Known rows, with every step that occurs
T, L, E, J, D: [ 284   60   58   -4  -26   28  -10 -144   38   85  -15   23  118   46
   20  -84  -18 -177  181  -14  192  -91  -86   10   27  302  -97  -97
   77   77  -26  -28   29   -6  -39   -1 -129    3  -53 -161   57 -102
  -32  -44  -41 -135 -170  -69    6   54   21  255   95  -11  -58  -38
    3  -51  -61  210 -138   20]
L, V, T, J: [ 140   -6   86   15   67   58   -7 -214   41   90 -122   53   -5   59
   68   39    0 -199   75   27  125  -88  -61  -66   80  149   20   25
   83  155  -38   51   31   37 -104  -23  -81  -55  -33  -67  101  -97
  -31  -68  -96 -174 -166 -352   85   87   29   96   44   24   17 -218
   49  -82   48  173 -103  -21]
T, J, E, D, B: [  97   40  205   72 -106  -99  -21 -111  112   43 -122   20   70   52
   51   31    3 -318   97  -99  147 -191 -124  -99  116  143  -17  -66
   34   52  -61  -25  215   29 -133   -6 -114  -15  124 -108  112  -58
   32  148   57 -158 -152 -182   72   36   24  235   79    2  -17 -431
  115   17  -73  155  -57   28]
B, J, H, A, V, T: [  93  285 -109   -2  -64   33   94 -209   -2   44   19  135  164  174
  284   80   96 -234 -155  -36   92  -30 -121  -18   21  253  -26 -143
   58  159   -2  -12  238   26  -88  -16   15  -72  -65  -97   43  -54
  -42 -113 -123 -126   -9  117   98   80   50   16   83    6  -35   20
  131  -71   98  163  -91  -20]
V, T, L, D, J: [ 249   24   -1  -23  -54   53    2 -181   -4  172  -36   56  195   37
  -52   25   46 -291  109  -72  133  -44  -48   49   18  261  -56  -31
   57  156  -17   51  165   33  -49   20 -119  -19  -36  -94   45 -121
  -41 -102  -37 -135 -112 -319   36   96    6  267  129   -5  -72  -33
  -19  -37   82  251  -74   12]
L, T, J, E, V: [ 126   12  294   57  -16   17    5 -159   26   69 -101  -32  -63   90
   33   44   19 -220  167 -105  129 -181  -91  -81   94  184  -15    9
   82   10  -31  -51   -3   -3 -120  -12   -7  -43   -8 -149  142 -101
   12  -45  -51 -177 -171 -198   36   68   24  120   31   50    2 -306
   91  -52  -48  192 -127  -25]
H, A, N, E, J, D: [ 158   17   -8   63   -2  133  -28  -72  103   97  -35  175  100   75
  224  -45   42 -121    9   89  131 -198  -56 -148   23  197 -112 -143
  106   71   47  -60  -37   36  -70  -12  -41 -142  -75 -243   73 -118
   -3  -81  -98 -127  -85   26   61  101   42  152   55  -42  -47   85
   49 -153  -25  141  -28   53]
H, R, L, V, T, J, E: [  90  132   78   15  189  146  -25 -178  -55   32  -61  133  -28  163
  128   55  -12 -242  155   74  170 -204  -92 -152   75  112 -112   53
   69  118  -45   -5  -36   31 -167    0  -87 -103  -70 -211   72 -107
  -17  -78  -94 -164  -51 -374   62   78   -3   18   32   27   60 -357
   79 -148 -101   88  -96  -13]
R, H, A, B, J, E, D, N, L, T: [ 121   71   30   63 -124  -77   35  -81  -57   22  -26  164 -104  168
  -46    5  101 -257  -26  -75  147 -140 -108 -128   50   12   -8 -293
   17  194  -57   34  352   20 -124   26    7  -44   36 -117   48  -88
   10 -159 -175 -119  -93  -26 -185   41  -39  246  158  -21 -129  136
   47  -87   81  152  106  128]
A, B, J, H, R, N, E, V: [ 125  202   18  -28  -12   42  -30   28  -81    8  -24  180  -46   65
  165  -53   50 -218  -30   13  104  -68  -45  -86  -13  162  -69 -156
   75  115   72  -59  165   64  -78   14   73 -123  -68 -134   29 -136
  -24 -161 -189 -143  -30  112  -18   81   25  191   45   -8  -60 -140
  131 -157   43  124  -81  113]
B, J, H, R: [  92  190  -40  -24  -46  -52   23 -112    5   23   13   95  119  155
  215  -16   45 -261    5   -7   59   19  -60  -33   35  188  -62 -213
   63   90   -5  -24  135   32  -64  -20   17  -80  -44 -192   62  -10
  -22  -91 -105 -140   12  276    2   39   38  162  105   -9  -30 -234
  141  -45  -91  110  -10   30]
N, R, A, V, D, J: [ 223  127 -113   29   54  197   60  -66  -15   -4  -45  121   22   94
   58   -5   91 -137   14 -116  106  -17  -40  -94   -2  132   56   47
  108  296   -9  -35  388   32 -107    0  -71  -61  -61 -168  -76  -95
  -60  -51  -51  -88    1 -286  192  110   -7  119   70  -89  -84   79
   38 -126   89  148   97  110]
H, R, V, D, B, J, E: [  64  107   45   49  -94  -35   38  -83  -31  -20  -56   93  107  130
   82   25   65 -294  117 -130  123 -150  -93 -189   96  106  -50  -30
   10   97  -54    0  194   33 -103    5  -40  -45    0 -176   27  -74
  -24  -16   14  -43   14  -12  137   66   10  150   78  -80  -50 -497
   91 -128 -174  106    9   95]
D, N, E, V, T, J, H, R: [ 202   85  139  -27    5  110  -28 -157   99  123  -40  121   26   86
   81   34   24 -276   47   79  118 -149  -34   37   23   56   87 -166
   64  125   47  -83   37   54 -129   -3  -18 -109   68 -131   96 -111
  -46  -17 -166 -170  -64 -215  -74  109   25  159  -24   28  -40 -156
  136 -102  -56  161 -164  -22]
E, V, T, L, D: [ 213   31  127  -57   49  115   14 -164   89  152  -10   62   45   58
  -45   34   36 -282  182  -53  170  -96  -78   84   49  284  -47   29
   15  138  -14   23  -83   61  -77   20  -82    2  -63  -69   67 -145
  -45  -85 -100 -155 -142 -124   24   96    6  265   76   22  -12  -85
   22  -75   95  216 -167  -36]
N, L, D, R, J, A, B: [ 239   93  -28   11   82   95   12  -75   56   77  -88  184   60  -29
 -165   53  132 -219  -73  -87  150   74   61 -115   60   70   -4 -249
   88  190   91   70  309  118  -65   27  -53  -15  -59   18   22 -171
  -67 -149 -132 -155 -159 -165 -238  100  -34  241   98  -64 -100  103
  148 -196   95   95    6  176]
N, E, D, J, H, R: [ 208  134  -16  -18   16  -50  -42  -84   10  154  -54  135  157   39
   69    6   21 -253   11    1   83  -19   -4  -18   -9   88  -37 -282
   73  133   67  -90  343   25  -76   -8  -53 -110  -13 -149   28  -11
  -28  -58  -57 -127  -23  -62  -40   61    8  265   67 -101 -105 -235
   22  -14  -54  173 -132   94]
V, D, B, J, H: [ 171  117   93   53 -260 -144    6 -158   65   18  -94   51  201  101
  157   30   63 -317    2  -83   56  -52  -84  -63   79  180   18 -164
   35  118   -9   32  268   58  -66   11  -56  -20   79  -25   80  -17
  -34   46  -36 -126 -103  112  104   24   53  327   56  -52 -103 -407
  105   19  -19  119  -34   99]
H, A, B, J, E: [  11  170  -62    9  -82  -38   65  -82  -54  -25  -11  121    8  159
  174  -31  118 -179  -45  -37  129  -86 -123 -137  100  225 -157  -21
   -1   72   -3    1  155   28  -54   -1   46  -54  -74 -115   57 -150
   18 -114  -65 -114  -61  217    4   94   19   92  131  -12   14 -146
  156 -161  -28  110   27   58]
D, J, H, A: [ 144  141  -57  -12  -60  -25    7 -161   42  136    7   79  136  121
  191   35   67 -215  -28   24   70   30  -48  -47   22  249  -17 -204
  105  111   62  -23  310   17  -47  -12    4  -90   33  -83   58  -50
  -35  -80  -98 -142  -48   93   23   80   22  184   57  -74  -72  -38
  105  -50   14  130    8   35]
T, L, V, D: [ 250   21   47  -43   27   86    7 -184   26   57  -48   20  -18  105
  -44    0   37 -135  199  -20  142  -27  -60   -1   79  203  -58    8
    9  150  -13   29   -8   60  -34   19 -145  -13  -76  -70    3  -84
  -73 -107 -125 -122 -111  -43   64   56   11  295   52  -42  -42 -168
   19  -82   32  106  -61   69]
N, L, T, J, A, R, V, D, B: [ 184   12  -41   62 -184  179   -1 -144   87   86  -46   78   24   10
   30  127   48 -238   16 -128  128 -100   -4 -201   48  101  113 -208
  145  158  -64   70  327   61 -119    5 -134  -34   37 -114   38  -85
  -27 -136  -98 -147 -134 -364   34   56   45  117   24  -51  -30   97
  133  -67 -156  122    6  109]
R, H, A, V, T: [  90  292  -87   14  128  115   92 -159   37   68   25  148   -1  126
  207   62   51 -172 -107  -49  115  -50 -117  -64   -3  241  -16  -29
   78  159  -39  -14  229   52  -88  -12    8  -83  -67 -171    4 -118
  -50 -150  -72 -122  -32  -67  107  101   -4   72  131    7   -7  346
   59 -145  271  140   40  -15]
E, T, L, V: [ 201  -19  164  -20   52   74   15 -162   91  112  -33   48    6   97
  -65   26   -1 -123  220   -3  126  -18  -73   42   69  283  -88   17
   38   75  -33   16   -5   38  -68    0  -72  -21  -67 -112   54  -45
  -82 -114 -152 -153  -97 -124   23   73    2  205   81   55  -41  -71
    1  -66   23  214  -81   19]
N, H, R, V, T, L, E, D, B: [ 129    1  -45  -89   83  101   22 -137   82  162   45  119   36   29
  -57   22  -25 -323  136  -46  234  -41  -91  -36  -19  170   44  -78
   39  213 -119   43  178   13  -88  -19  -80  -13   73 -142    8  -83
  -70 -177  -22  -69  -44 -444   35   83  -24  235  104 -108    0 -130
  -72  -87  -41  233  -97   30]
E, T, J, A, R: [ 159   95   69   33 -115  186   24 -151  133   90   59  144  109   51
  241   78   24 -214    3  -65   97 -112  -61  -45   36  224   -1  -26
  103   76  -39  -17  203   52 -122  -18  -47  -47  -33 -181   96 -111
  -13  -26  -43 -220 -108 -116   56   69   39   73   95  115   45  193
  222  -22  -27  175  -76  -28]
N, H, R, A: [  62  118  -71  -73  135  132   32  -48  105    4   40  103  -75  110
   81  -59   30 -177   35    8  112  -23  -59  -89  -15  205   -7  -32
   90  168  -51  -28  130   44 -104  -36   46  -98   33 -248   -6  -82
  -31 -194  -82 -115    9  -62   46   78   -7  147   97  -47   31  129
   58 -119   54   87  170   31]
B, J, E, V, T, L: [ 138   68  199  -24  -54  -36   45 -143  -30   60  -32   45   69  180
   57   14   51 -289  213  -66  158 -208 -178   56   85  305 -128   88
   -2   59  -51  -26  -61   11 -112   21   -2   10  -63 -164  131 -117
  -32  -42  -49 -143  -39  -33   34   91   21  161   68   88  -34 -349
   77  -45   52  201 -158  -54]
D, B, J, A, R, L: [  70  125  -66   67 -220  -19    9  -62    9   52    2  123  109  123
  131   85   35 -319    2  -71   70  -42 -105 -140   63  270  -37 -197
  142  134  -22   39  193   69  -85    0  -25  -18   37 -133   64  -39
   -5  -82  -63 -154  -30   53   87   39   74  167  109  -18  -55   19
  139  -61  -42  107   28  106]
D, R, N, H, A: [  72 -113  -29  -13  143  205   34  -74   53   95   25   56  -67  126
   44   36   56 -224   -7   97  128  -38  -83 -117   13  119   53  -74
  135  215   -4   -8   66   51  -77  -19   27 -101   80 -123   26  -93
  -72 -126 -151 -118  -37 -158   43  100   -2  228   53  -64  -52  161
   82 -119  164   26  180   62]
H, R, L, V: [  92   87  -41   -8  207   98  -19 -103  -17   61  -33  114 -112  141
  -11   24  -10 -166  159   79  114    3  -42 -125   59  137  -91  -97
  100  138    5    1  -62   59  -80   -8  -63  -90 -101 -172    3  -46
  -42 -162 -173 -129  -25  -30   44   61    6  139   65  -81    0 -149
    5 -179  -89   59   13   80]
B, J, A, N: [ 113   30    6   56 -207    8   12  -70   72   57   14  147  107  109
  159   30   66 -257  -19  -58   70  -60  -63  -87   60  230  -22 -160
  115  102    0   28   68   67  -56   -7   -5  -60  -89 -193  115  -51
    0 -119 -101 -161  -25  188   56   52   58  162  130   22  -63  127
  159  -82   54  141   16   38]
J, H, R, N, L, V: [ 157   73  -14  -32  131  150  -65  -34   14   37  -14  124  -69   99
   82   32   17 -195   77  137  104  -17    1 -110    0  148   -2 -327
  131  149   21  -38  101   59 -117    7  -65 -141  -25 -207    2  -34
  -56 -169 -271 -154   19   11  -36   43   -3  194   22  -29  -53  -45
   58 -120  -18   36   88   95]
D, N, L, T, J: [ 191 -101   77   63 -132   60  -18 -158   90   86 -111  -32  -93   69
 -194   34   28 -197   69    0   94  -78  -23  -48   73   13  103 -286
  128  114  -46   14   75   36  -90    0 -104  -54   52 -150   82  -49
  -16  -81 -205 -167 -136 -306 -118   49   31  196   61   -5  -72  106
   36  -64 -146  143  125   55]
H, R, N, L, V: [ 113  -57  -52  -15  163  183  -50   -5   -5   47  -40   92 -143   80
  -27    9   11 -152  133  100  117  -33  -11 -145   28  118  -12 -238
  127  163  -19  -21    9   55 -114    5  -75 -118  -68 -225  -10  -68
  -50 -174 -235 -128    8  -86    2   65   -8  172   65  -38  -35    2
   -1 -173  -32   45  136  102]
D, R, N, L, V: [ 175 -203   74   39  174  148  -28  -38    3   82 -132   41 -118   75
 -173   77   39 -186  134  132  115  -18   -7 -113   79   77   61 -183
  156  234   19   14    5   67 -101    7  -87  -74  -21  -97   34  -28
  -63 -105 -250 -140  -66 -263  -19   80    7  237   15  -59 -134    5
    6 -128   85   53  106  142]
V, T, J, B: [ 111   56   39   52  -55   16   -4 -115   95   89 -107   92   60   45
  156  -11   17 -243  -37    3  158 -170  -98  -23   76  203   -3    7
   71    1  -59   26   63   46 -121  -14  -99  -41  -52 -131  132 -135
  -34   15   -5 -234 -180 -248   75  102   33   89   92   25   60 -145
  122  -48  -38  135 -128  -88]
V, T, L, D: [ 210   95   23  -40    6  104   18 -170   65  124   -7   56  113   51
  -27   26   35 -266   86  -37  150  -62  -63   57   41  271  -77  -25
   20  135  -31   49   -4   71  -49   14 -121  -24  -72  -99   39 -122
  -40 -125  -84 -149 -117 -176   16   80   16  255  129   22   -5   18
   22  -66   52  193  -71  -17]
N, R, H, A, V: [  46  211 -152   13  214  211   84  -53   64   33   38  127  -82  140
  178   -1   50 -111  -77  -27  111   50  -79 -115    2  180   -8 -119
  115  203  -42  -54  214   43  -75  -27   21 -107  -35 -260  -43  -74
  -77 -137 -115 -105   34   26   85   96  -29   91  125  -38    4  259
   78 -199  153  107  158   45]
H, R, A, N, E, V, T, J: [ 122   69   85   -7  103  261  -17  -52  109   76  -33  194  -50   68
  246    0   21 -184   75   32  136 -205  -33 -108   11  182   23   79
   93  204   -3  -14  -48   64 -165  -16   18 -143  -76 -251   90 -147
   26 -161 -120 -175  -39 -385  119  124   32   27   35   29   36   95
  123 -178   34  183  -83  -17]
J, D, R, N: [ 187   40   84   62  120   58   -7  -16    8   48  -74   49   -1  108
   -7   10   32 -236   86   92  122  -96  -82  -87   70  174  -53  -52
  117  101    9  -41  -17   61  -73    4  -59  -63  -54  -99   62  -96
  -20   -5 -105 -154  -74  -91   41   97   31  235   56   11 -102  -13
   91  -87   86   35   59   74]
D, B, J, E: [  41   35  152   87 -196 -175   21  -69   20    9 -124    1  130  114
   43   22   53 -296   75  -97   76 -113 -127 -117  127  250  -67 -109
   52   26  -44  -14  131   19  -83   -6    0  -21   81 -147  111  -34
    6   23   18 -105  -49   34   89   54   44  209  110    1  -70 -429
   68  -50  -47  167   30   70]
E, D, R, A, N, L: [ 190  -88   54   39  103  144    8  -17  144   68  -59  179  -66  107
  -38   64   76 -239   90   74  133  -96  -25  -76   64   75   66 -110
  100  297   -2   40   86   86 -139    2  -94  -60  -66 -171   55   -7
   32  -67 -174 -167  -37 -177   -3   68   19  236   70  -84 -109  244
   78  -59   67   85  119  113]

Rows
[ 175  271   -7   64   -5   85   67 -164  -58   15  -10  129  104  135
  199   51  106 -186  -22 -151  116 -139 -102 -140   14  171  -40   -9
   51  153   -2  -83  446   13  -94   22  -36  -79  -15 -206  -25 -131
  -40  -33   34  -74  -14  -83  160   74  -40  171   90  -57  -88   59
   64 -110  231  131   35   78] : R, H, A, V, D, J, E
[ 233   66   88  105 -258  165  -20 -103   46  118    3  210  195   41
  -71  125   57 -303  -44  -51   75 -140  -11  -60   27   95    1 -293
   96  235   56   -8  176   97 -110   21  -49  -75  -12 -121   32  -63
  -35 -112 -191 -135  -54 -246  -28   33   29  217   96    0 -119  232
   60 -103  -38  236  -90  126] : B, J, A, R, L, D, N, E, T
[ 112  172  -41   94 -197    1   18  -92   61   35  -67   83  176   47
  -80  100   48 -328  -66 -197  106   -2  -69 -131   65  236  -15 -263
  130  179   -5   33  291   81  -90   14  -88   -4   33  -46   12  -14
  -37  -44  -84 -107  -95  -25  103   15   40  173  110  -47 -117   25
   81  -99   57  187  -79  127] : R, L, D, B, J, A, V
[ 121  -68   95   44 -110   55  -34    9  -19   53  -96   57   26   51
   65  -13   26 -261  121  -91   95 -150  -72 -152   47  109   20 -118
   61  171    0  -36   94   59 -119   25   -8  -72   33 -107   31 -102
  -50  -23  -82  -80  -51 -100  150   69   25  296   50  -56 -107 -366
   32 -134  -13  118  -53  143] : H, R, N, E, V, D, B, J
[ 148 -102  314  117 -183  -74   15 -166   26   22 -149   73  172  108
   47   73   58 -259  180 -121   96 -187 -107 -132  138  167  -36   28
  -12  104  -59   18  172   17 -143   16  -47   -7   46  -47  102  -37
  -48   63  -13  -97 -121 -174  160   54    3  241   59   23 -103 -615
    7  -35   -5  217 -131  101] : L, V, D, B, J, E, T
[ 172  100  142   54 -125  233   -9 -217  186  129   60  172  158   62
  398   80   28 -198  -38   52  120  -81  -22  -97   28  227   42 -129
   85  152    5   10  130   28  -92  -23  -21 -125  -25 -165  129  -73
   16  -93 -138 -197 -118 -192   89   42   23  120   65   10   40  117
  161  -80  -79  231 -116  -18] : L, E, T, J, H, A, N
[ 227   96  -40  -54   57  202    5 -106   39  151   11  119   52   32
 -220   36   36 -245   75   10  169  -73    9   21    8   90   -3 -168
   28  194   25    7    3   87  -49   12 -110  -95  -46 -156  -42 -124
  -76 -224 -195  -63    3 -368  -76  112   -3  184   85  -57  -67  136
   -7 -206  -97  211  -45   47] : H, R, V, T, L, D, N, E
[ 155  115 -204    6  104  245   58  -54    8  140   33  179  143   91
  165  -11   79 -225  -70  -99  206  -13  -75  -28  -37  290  -13  -98
   91  203  -71   18  334   12 -111    5  -79  -61  -19 -223  -34 -133
 -121 -146  -46 -143  -38 -315   97  135  -65  122  167  -22  -34  204
   33 -142  207  238  -65   -7] : N, R, H, A, V, T, L, D, J, B
[ 136  146  -78   61   61  235   27 -114   29   53  -18   63  -66  104
   -7   67   -5 -167  -39  -93  138   -7  -56 -132   19  112    4 -145
  202  154  -45  -15  187   45 -114  -13  -85  -74  -80 -186   12  -42
  -73 -139 -160 -180  -81 -316   21   62   22   -9   64   19   -5  187
  131 -138  -71  125  -21   39] : N, R, L, T, J, A, V
[  61  161   41   16    3   43   34 -120   28   51   18  186   89   96
  270   70   93 -279  -19 -123  145 -137 -126 -195    5  170  -12 -145
   30  123  -25  -45  308   15 -126  -22   43  -62  176 -190   25 -169
  -19  -90   72  -95  -12 -163   54   75  -24  208  107  -80   27 -285
   68  -82   77  128   96   91] : N, H, A, R, J, E, D, B
[ 134   -8   27   35  -79  240  -15  -23   26  104   -6  109  -26   43
  219   77   69 -199   45  -13  108 -167  -73 -177   29  204   53  -85
   72  199   44  -50   86   74 -101   17  -17  -99   58  -87   -5 -179
  -23  -83 -100 -102  -64 -121  204  105   41  264   19  -85  -34  -12
   66 -158   55   84   -5  133] : H, A, R, N, E, V, D, B
[ 181  -20  158  -24   33   58   74 -130  -77   56  -56  117   84  129
  -58   34  131 -346  159  -74  208 -135 -107   32  107  212  -99  154
  -33  176  -12   50  -11   40  -90   35  -27   40  -67  -26   97 -171
  -12  -60  -69 -140 -142 -140  -42  132    2  224   83   59  -75 -306
  122  -94  135  220 -228   43] : A, B, J, E, V, T, L, D, R
[   2  -89  -77    8 -179   58   12  -29  134   49   53  163  120  117
  189   -3   59 -322    0  -59   86  -33  -73 -157   18  209   28 -208
  128   98  -84   15  118   39  -85  -24   50  -74  110 -277   94  -42
  -30 -139  -35 -119   39  126   63   69   31  203  129    5  -34  -15
  125  -94   44  134  102   73] : D, B, J, A, N, H, R
[ 113  119 -194   44  -25  113    7  -40  -48   13    3  183  -66  174
   16  -72   75 -183   -9  118  182  -12  -84 -170   72   91  -77 -205
   65  264   -9   20   52   31  -52    9   -7  -54  -54  -75    7 -149
  -20 -122 -214  -97  -54  -71  -64   98   -6  153   98 -107  -35  -10
   48 -274 -182  105   47  141] : H, A, B, J, D, N, R, L, E
[ 229  116    9  -19   31  193  -74 -126   32  105    9  160   58   15
  207   44  -28 -332   -1   77  187 -152  -33  -68  -33   51   76 -288
   92  258  -46   -6  264   37 -177   11 -142 -104  -28 -157   61  -84
   -3  -55 -152 -196  -94 -414  -31   19   -8  194   65  -17    5  -37
   82  -25  -81  129 -106   10] : V, T, J, H, R, N, L, E, D
[ 179  334  -56  -11  -25  101   60  -89   90  -53   19  128   85  120
  219   41   78 -218  -29 -112   98   -6  -58  -86    8  248   53  -81
   52  172   -8  -36  366   67 -119    0  -65  -65   43 -122  -62  -52
  -26  -56  -60 -106   -4   74  161   65   30  152   62  -44  -56   36
  158  -77   45   84   19   97] : J, H, R, A, V, D, B
[  96 -177    6   81  161  242   -8  -95  122  128 -102  220  -31  127
  227   66   67 -211   -6  158  188 -138  -33 -168   77  112   92 -110
  134  217  -61  100   28   52 -172   -8  -71 -105   -7 -197  137  -76
  -50 -120 -174 -227 -124 -410   26  115  -22   95   46  -21  -25  135
  117 -144  160   96  -32   15] : D, R, H, A, N, L, V, T, J, B
[ 146   90   66    7   93  189   49  -49   24   -6   57  232 -188  188
  122  -31  125 -202   79    9  179 -158 -101 -113   50   30   24   45
  -17  202    6  -47  162   64 -112   35   27  -65   42 -139   -3 -240
  -57  -16 -124 -110  -49   61  -33  137  -74  276   51  -30  -28  -19
  146 -237  134   49  104   87] : J, E, V, D, N, R, H, A, B
[ 330   35  143   46   51  303   49 -103    4   68  -49   66   72   53
 -107   83   49 -134   75  -49  142 -132  -65   25   16  116  -24   61
   52  181   17  -69  136   86  -82   44 -140  -61 -120 -124  -44  -92
 -110  -44 -140 -112  -43 -419   92   93   11  247   42   31 -146  213
   42  -93  135  146  -76  117] : A, V, D, R, N, E, T, L
[ 160  -20   53   31   52  220  -39 -120  119   33 -108  171  -69   75
  126   44   35 -164   67   94  136 -162  -20 -147   49  173   60  -21
  129  266  -47   88   38   65 -168   -6  -85 -110  -53 -196   91  -86
   18 -168 -205 -194  -86 -504   85   78   26   47   24   12    1  148
   60 -131   73  158   64   27] : R, A, N, L, V, T, J
[ 114   78  -18   15  -96  -37    9  -34   28   41  -82  128  -59  121
  -43  -75  111 -149    6   42  139 -108  -93  -76   98  152  -85 -166
   11  115   60  -57   15   44  -54   13   63  -46  -13   -6   62 -177
  -13  -72 -183  -96 -101  155  -84  129   24  178   32  -43  -95  -95
   77 -219  -11  153  -94  112] : H, A, B, J, D, N, E, V
[  43    5  -50  114   22  218  -39  -59  111   77  -42  111  -34  177
  233   12    3 -196   69   81  146 -108  -90 -285   68  176  -75 -132
  166  116  -92   46  -64   28 -118  -13  -51 -125   26 -218   93  -72
   10 -106 -143 -176  -78 -311  100   89   33   84   58  -13   28  -88
   91 -174 -210   94  104   70] : H, A, N, R, L, T, J, D, B
